Here is a tiny trained network, its code and every weight. The questions are about switching its units off for an input and a class, where a switched-off unit gives its printed mean instead of its output.

import numpy as np


def w(rows, s, z=0):
    codes = np.array(rows[::2]) - 128.0
    scale = np.full(codes.shape[1], s)
    scale[-1] = z or s
    return codes * scale


def norm(h):
    return h / np.sqrt((h * h).mean(-1, keepdims=True) + 1e-5)


def f(y):
    return y / 2 * (1 + np.tanh(0.7978845608 * (y + 0.044715 * y**3)))


def log_softmax(a):
    a = a - a.max(-1, keepdims=True)
    return a - np.log(np.exp(a).sum(-1, keepdims=True))


def net(x, mask):
    res = np.array(x, float).reshape(1, 6) / 4 @ E
    u = 0
    for l in range(4):
        y = f(norm(res) @ A[l][:, :-1].T + A[l][:, -1])
        res = res + np.where(mask[u : u + 13], y, B[l][:, -1]) @ B[l][:, :-1]
        u += 13
    return log_softmax(norm(res)[-1] @ U[:, :-1].T + U[:, -1])


A, B = {}, {}
E = w([
[186,61,249,158,127,111,40,167,73,34,185,143],'x0',
[138,216,149,30,226,127,121,176,60,171,196,168],'x1',
[172,85,40,58,131,114,145,228,101,56,104,65],'x2',
[116,43,153,62,66,160,187,80,51,147,130,175],'x3',
[19,204,143,162,152,131,160,61,1,42,20,96],'x4',
[177,114,85,225,168,144,150,105,37,194,184,38],'x5',
],0.0048)
A[0] = w([
[95,118,86,108,25,157,111,139,43,163,137,189,72],'0.n1',
[134,98,182,2,197,83,125,51,223,55,89,164,84],'0.n2',
[230,220,121,240,128,100,135,218,169,156,70,205,100],'0.n3',
[173,89,108,138,144,183,126,85,138,160,157,100,35],'0.n4',
[80,143,181,222,133,106,132,94,142,204,155,211,40],'0.n5',
[107,61,104,219,10,106,105,207,127,149,52,88,57],'0.n6',
[137,175,147,174,82,171,138,55,167,73,250,158,76],'0.n7',
[114,64,240,146,177,19,115,141,132,85,153,132,66],'0.n8',
[165,99,191,75,48,146,207,105,76,154,114,154,96],'0.n9',
[191,40,191,63,175,118,160,98,197,207,128,85,29],'0.n10',
[197,101,123,84,88,123,136,52,58,155,93,173,183],'0.n11',
[39,212,206,171,126,79,113,242,185,123,135,31,80],'0.n12',
[92,178,97,92,113,163,232,138,183,185,98,74,1],'0.n13',
],0.0045,0.0036)
B[0] = w([
[97,157,79,120,148,159,72,140,160,79,182,53,143],'0.n1',
[238,198,119,105,117,198,100,46,154,147,92,108,231],'0.n2',
[38,118,8,183,48,213,46,141,90,119,222,146,194],'0.n3',
[162,81,152,77,143,111,139,71,143,159,126,170,118],'0.n4',
[68,172,253,123,154,197,164,185,209,205,88,75,185],'0.n5',
[158,151,200,131,204,155,184,104,209,106,151,127,216],'0.n6',
[141,157,194,159,127,104,187,153,147,141,176,93,150],'0.n7',
[188,211,136,189,54,90,177,207,99,111,129,124,196],'0.n8',
[70,216,69,157,72,222,88,212,143,125,148,59,207],'0.n9',
[120,106,61,160,99,89,109,106,119,158,147,203,167],'0.n10',
[104,177,99,198,151,117,112,142,168,101,194,102,252],'0.n11',
[70,115,85,105,120,241,68,131,125,125,168,79,190],'0.n12',
[88,144,32,77,143,75,208,55,157,140,151,176,158],'0.n13',
],0.0049,0.002)
A[1] = w([
[116,54,171,56,37,241,253,96,57,130,190,182,88],'1.n1',
[188,85,64,182,162,159,175,118,18,205,107,106,111],'1.n2',
[79,211,120,158,226,35,97,81,122,46,67,117,171],'1.n3',
[157,90,80,49,130,67,101,131,136,85,116,37,46],'1.n4',
[166,188,116,68,178,133,120,193,57,205,119,142,91],'1.n5',
[107,74,89,99,166,102,217,245,127,82,125,121,45],'1.n6',
[132,132,92,82,94,120,109,211,143,55,64,180,76],'1.n7',
[168,181,129,164,78,136,120,111,134,121,84,66,56],'1.n8',
[166,99,131,186,155,110,113,90,88,205,157,45,64],'1.n9',
[156,79,111,187,42,63,117,75,172,134,99,39,68],'1.n10',
[146,50,155,160,108,42,70,130,62,66,127,177,133],'1.n11',
[143,107,123,105,104,83,146,122,146,147,158,114,4],'1.n12',
[169,104,112,151,144,91,142,192,200,149,183,202,159],'1.n13',
],0.0053,0.0034)
B[1] = w([
[97,152,72,190,134,149,39,152,207,92,183,57,185],'1.n1',
[134,148,136,74,140,74,104,101,175,103,104,111,205],'1.n2',
[88,78,111,131,72,111,132,115,72,118,161,125,252],'1.n3',
[101,114,210,116,95,168,166,205,158,228,107,102,158],'1.n4',
[102,50,159,134,198,173,157,105,171,65,136,182,181],'1.n5',
[160,164,178,130,125,218,138,166,143,185,95,49,156],'1.n6',
[127,132,162,133,135,119,105,101,132,172,112,88,194],'1.n7',
[99,105,112,59,136,178,148,114,108,102,125,155,140],'1.n8',
[193,142,144,38,140,115,72,78,145,101,70,82,183],'1.n9',
[122,112,131,90,215,159,151,138,158,70,155,197,190],'1.n10',
[155,185,154,146,126,86,150,171,144,116,156,103,186],'1.n11',
[122,102,85,115,164,94,129,126,128,157,81,144,101],'1.n12',
[90,79,73,143,84,104,137,126,2,149,118,159,244],'1.n13',
],0.0079,0.0034)
A[2] = w([
[96,150,53,220,156,166,17,185,133,97,127,62,45],'2.n1',
[124,69,156,175,155,106,185,184,239,125,60,95,101],'2.n2',
[216,108,148,92,204,93,114,13,114,176,117,56,15],'2.n3',
[103,164,166,2,31,130,53,123,187,120,34,243,24],'2.n4',
[123,210,139,27,182,133,106,192,44,151,238,166,96],'2.n5',
[142,116,120,143,208,182,168,102,134,75,162,207,22],'2.n6',
[145,99,131,186,27,104,128,121,215,59,45,125,72],'2.n7',
[90,141,151,113,89,65,217,155,48,78,61,89,142],'2.n8',
[101,112,69,92,154,200,43,97,160,108,152,45,62],'2.n9',
[152,138,103,84,142,96,87,186,237,150,213,86,109],'2.n10',
[201,84,100,83,184,143,166,223,115,163,26,19,39],'2.n11',
[162,59,91,250,84,133,205,109,158,101,109,101,40],'2.n12',
[134,144,74,96,108,62,206,87,139,168,104,152,6],'2.n13',
],0.0048,0.0026)
B[2] = w([
[62,160,84,94,75,179,115,122,202,106,215,112,223],'2.n1',
[133,130,189,36,169,187,146,155,44,107,151,177,174],'2.n2',
[178,197,126,104,124,76,89,93,151,76,50,104,158],'2.n3',
[209,148,111,106,191,29,53,45,112,112,94,1,207],'2.n4',
[122,90,159,130,153,200,154,78,214,48,112,140,233],'2.n5',
[101,36,173,92,144,142,142,196,130,80,60,152,113],'2.n6',
[148,167,120,95,245,159,104,108,142,130,164,152,210],'2.n7',
[120,123,154,88,84,159,145,95,14,126,137,133,241],'2.n8',
[98,185,118,163,98,137,78,154,156,59,127,146,239],'2.n9',
[69,144,87,139,111,144,91,79,4,112,122,163,250],'2.n10',
[144,112,231,35,59,182,102,153,140,187,67,84,230],'2.n11',
[108,112,156,51,202,195,103,122,134,111,148,147,174],'2.n12',
[122,170,94,145,170,9,156,210,142,158,123,137,135],'2.n13',
],0.0062,0.0024)
A[3] = w([
[179,112,223,204,79,81,104,175,141,85,141,142,105],'3.n1',
[125,27,156,153,254,179,172,114,175,85,84,166,12],'3.n2',
[107,151,194,172,131,150,81,80,150,200,129,145,62],'3.n3',
[110,124,118,187,98,118,189,99,102,76,60,109,90],'3.n4',
[217,158,130,99,124,93,72,89,122,92,135,101,127],'3.n5',
[127,163,162,169,85,116,169,165,29,56,154,117,98],'3.n6',
[86,128,92,101,151,121,179,95,184,155,94,131,238],'3.n7',
[190,81,95,134,106,154,88,161,132,192,140,168,66],'3.n8',
[108,146,216,198,105,123,147,90,171,224,90,155,5],'3.n9',
[210,39,78,174,89,94,117,141,126,195,106,221,15],'3.n10',
[188,112,129,144,131,112,77,65,163,127,66,85,50],'3.n11',
[80,146,97,139,106,93,226,155,176,189,59,125,88],'3.n12',
[198,94,106,82,141,116,73,134,190,195,192,171,106],'3.n13',
],0.0077,0.0027)
B[3] = w([
[232,152,7,106,193,113,178,178,202,217,177,140,226],'3.n1',
[137,117,207,59,241,197,141,44,155,48,185,223,197],'3.n2',
[124,86,150,17,37,187,123,213,96,110,76,33,175],'3.n3',
[94,76,185,122,145,78,97,153,70,125,114,188,169],'3.n4',
[110,197,81,117,158,33,111,51,166,164,70,92,233],'3.n5',
[126,86,98,163,117,106,155,120,173,202,89,204,252],'3.n6',
[254,127,145,156,141,82,73,152,146,123,209,160,226],'3.n7',
[32,141,174,126,80,135,149,58,94,91,63,108,194],'3.n8',
[175,64,155,27,78,200,155,243,78,140,76,18,150],'3.n9',
[50,75,169,194,117,79,202,98,29,144,95,160,203],'3.n10',
[158,187,139,87,180,79,55,103,83,105,48,63,174],'3.n11',
[224,112,129,191,156,127,159,192,201,172,163,142,167],'3.n12',
[42,151,184,162,138,111,157,90,63,34,41,142,237],'3.n13',
],0.0073,0.0044)
U = w([
[14,51,148,180,72,60,193,60,10,135,35,208,181],'0',
[193,214,123,68,187,42,49,40,160,102,36,54,172],'1',
[156,92,210,65,242,216,154,79,190,38,184,227,62],'2',
[180,84,230,50,39,228,164,239,137,211,71,19,101],'3',
[245,141,27,204,157,41,206,186,211,230,206,196,99],'4',
[30,184,23,199,63,192,40,138,198,61,218,85,7],'5',
],0.013,0.002)

Each question gives the input, the list of numbers given to net, and the class t.
The units are the neurons (one row each of A and B). Each row of codes is followed by its name. A weight is (code - 128) times the scale printed after its matrix; where a second scale follows, it is the last column's (A, B and U).
mask holds one flag per neuron, layer by layer. A switched-off neuron (its flag False) gives its mean, the last column of its row in B, instead of its output. The means were averaged over made-up inputs and are rounded, as every weight is.
A unit's drop is (log p(t) with every unit on - log p(t) with that unit switched off) / (log p(t) with every unit on - log p(t) with every unit switched off).
The circuit of an input: a set's keep is (log p(t) with only the set's units on - log p(t) with every unit switched off) / (log p(t) with every unit on - log p(t) with every unit switched off). Starting from the 12 units with the biggest drops (on a tie, the unit counted first), units are removed one at a time, each time the one whose removal leaves the highest keep (on an exact tie, the one counted first), for as long as the keep stays at least 0.8.
units of the circuit, in order: the units of the circuit, biggest drop first
unit that matters most: the unit with the biggest drop
k most important neurons: the k neurons with the biggest drops, biggest first
top k neurons in layer l: the k neurons of layer l with the biggest drops, biggest first
input [-2,8,-7,-4,4,1], class 2: unit that matters most -> 1.n5
input [-8,-7,3,3,6,6], class 4: top 2 neurons in layer 3 -> [3.n7, 3.n12]
input [-6,-3,0,3,-6,8], class 1: 2 most important neurons -> [1.n9, 1.n2]
input [-3,1,8,-8,3,7], class 3: units of the circuit, in order -> [2.n11, 1.n4]
input [8,1,-7,3,-2,-5], class 4: units of the circuit, in order -> [3.n1, 0.n8]
input [-5,2,4,2,-5,6], class 1: 2 most important neurons -> [1.n2, 2.n3]
input [2,-5,-8,4,-6,4], class 3: 3 most important neurons -> [0.n5, 3.n9, 3.n3]
input [-1,-7,8,7,-1,2], class 3: 4 most important neurons -> [1.n6, 2.n11, 1.n4, 1.n5]
input [8,4,0,-2,-7,-2], class 4: 2 most important neurons -> [3.n1, 1.n11]
input [-3,-7,7,8,-4,-1], class 5: 2 most important neurons -> [1.n1, 0.n9]
input [6,-4,7,8,-8,1], class 0: 2 most important neurons -> [1.n13, 0.n10]
input [7,-2,6,0,-2,3], class 4: 2 most important neurons -> [1.n11, 3.n1]
input [-1,1,8,-2,8,8], class 0: top 2 neurons in layer 2 -> [2.n8, 2.n4]
input [2,0,5,6,1,1], class 5: units of the circuit, in order -> [1.n1]
input [-7,7,2,-4,0,-3], class 2: 3 most important neurons -> [1.n5, 3.n2, 2.n5]
input [8,-8,-1,4,2,0], class 2: 2 most important neurons -> [3.n2, 1.n10]
input [3,-5,7,-7,-7,0], class 0: units of the circuit, in order -> [1.n13, 3.n8, 3.n13]
input [-3,7,-4,-2,-6,7], class 1: 4 most important neurons -> [1.n9, 2.n3, 1.n2, 1.n10]
input [8,8,3,2,-3,-8], class 1: 3 most important neurons -> [2.n4, 0.n2, 3.n5]
input [2,-1,7,4,5,-7], class 1: unit that matters most -> 0.n2
input [1,-1,3,6,4,-6], class 1: top 3 neurons in layer 0 -> [0.n2, 0.n3, 0.n12]
input [-4,-7,8,0,-1,3], class 3: 3 most important neurons -> [2.n11, 1.n6, 1.n4]
input [-8,3,7,-1,4,1], class 4: 3 most important neurons -> [0.n13, 3.n12, 2.n13]
input [5,-8,1,-8,4,7], class 2: top 2 neurons in layer 0 -> [0.n6, 0.n9]
input [-7,6,1,-7,7,5], class 0: top 2 neurons in layer 0 -> [0.n9, 0.n11]
input [-7,8,0,-8,-6,3], class 2: top 2 neurons in layer 2 -> [2.n5, 2.n6]
input [5,5,2,-1,-5,7], class 1: units of the circuit, in order -> [1.n9]
input [4,7,-2,-5,-7,2], class 0: top 2 neurons in layer 1 -> [1.n13, 1.n10]
